[[127 129 129 128 127 127 129 128 130 128 128 127 129 127 128 128]
 [126 143 108 125 125 127 114 145 106 148 126 123 113 125 125 123]
 [128 129 128 128 128 128 129 128 129 128 127 128 128 128 128 128]
 [130 114 149 130 130 129 143 110 151 108 130 132 144 130 130 132]
 [152 105 133 111 153 149 139 116 130 131 110 152 139 154 147 112]]
->
[[126 143 108 125 125 127 114 145 106 148 126 123 113 125 125 123]
 [128 129 128 128 128 128 129 128 129 128 127 128 128 128 128 128]
 [127 129 129 128 127 127 129 128 130 128 128 127 129 127 128 128]
 [152 105 133 111 153 149 139 116 130 131 110 152 139 154 147 112]
 [130 114 149 130 130 129 143 110 151 108 130 132 144 130 130 132]]

[[125 135 139 129]
 [128 150 121 124]
 [105 124 141 147]
 [129 108 123 131]
 [126 114 125 133]
 [131 142 109 124]
 [130 110 129 129]]
->
[[131 142 109 124]
 [128 150 121 124]
 [129 108 123 131]
 [126 114 125 133]
 [130 110 129 129]
 [125 135 139 129]
 [105 124 141 147]]

[[128 129 137 116 121 128 140 128 110 121 121 121 129 137 129]
 [128 127 118 142 135 128 114 128 150 135 135 135 127 118 127]
 [153 109 128 126 127 149 130 148 124 127 127 127 102 128 108]]
->
[[128 127 118 142 135 128 114 128 150 135 135 135 127 118 127]
 [153 109 128 126 127 149 130 148 124 127 127 127 102 128 108]
 [128 129 137 116 121 128 140 128 110 121 121 121 129 137 129]]

[[138 154 123 127]
 [132 137 112 127]
 [132 146 135 131]
 [123 115 101 127]
 [129 128 124 125]]
->
[[123 115 101 127]
 [132 137 112 127]
 [138 154 123 127]
 [129 128 124 125]
 [132 146 135 131]]

[[147 129 124 110 103 120 134 153 124]
 [119 106 105 140 127 132 149 141 104]
 [125 106 139 107 152 125 127 116 118]
 [118 110 110 114 112 149 120 131 147]
 [149 129 151 134 104 142 138 119 139]]
->
[[119 106 105 140 127 132 149 141 104]
 [118 110 110 114 112 149 120 131 147]
 [147 129 124 110 103 120 134 153 124]
 [125 106 139 107 152 125 127 116 118]
 [149 129 151 134 104 142 138 119 139]]

[[131 124 117 118 123 137 130 126 142 132]
 [121 126 114 121 123 131 126 136 157 138]
 [124 137 124 144 133 134 124 128 145 114]
 [122 135 121 133 144 123 117 142 144 120]
 [130 127 127 127 119 136 129 123 142 123]
 [135 141 118 116 126 136 132 136 143 125]
 [118 140 130 128 133 128 129 135 131 129]
 [113 131 103 114 126 133 129 132 140 130]
 [113 124 125 136 134 136 124 123 140 129]]
->
[[113 131 103 114 126 133 129 132 140 130]
 [121 126 114 121 123 131 126 136 157 138]
 [131 124 117 118 123 137 130 126 142 132]
 [135 141 118 116 126 136 132 136 143 125]
 [122 135 121 133 144 123 117 142 144 120]
 [124 137 124 144 133 134 124 128 145 114]
 [113 124 125 136 134 136 124 123 140 129]
 [130 127 127 127 119 136 129 123 142 123]
 [118 140 130 128 133 128 129 135 131 129]]
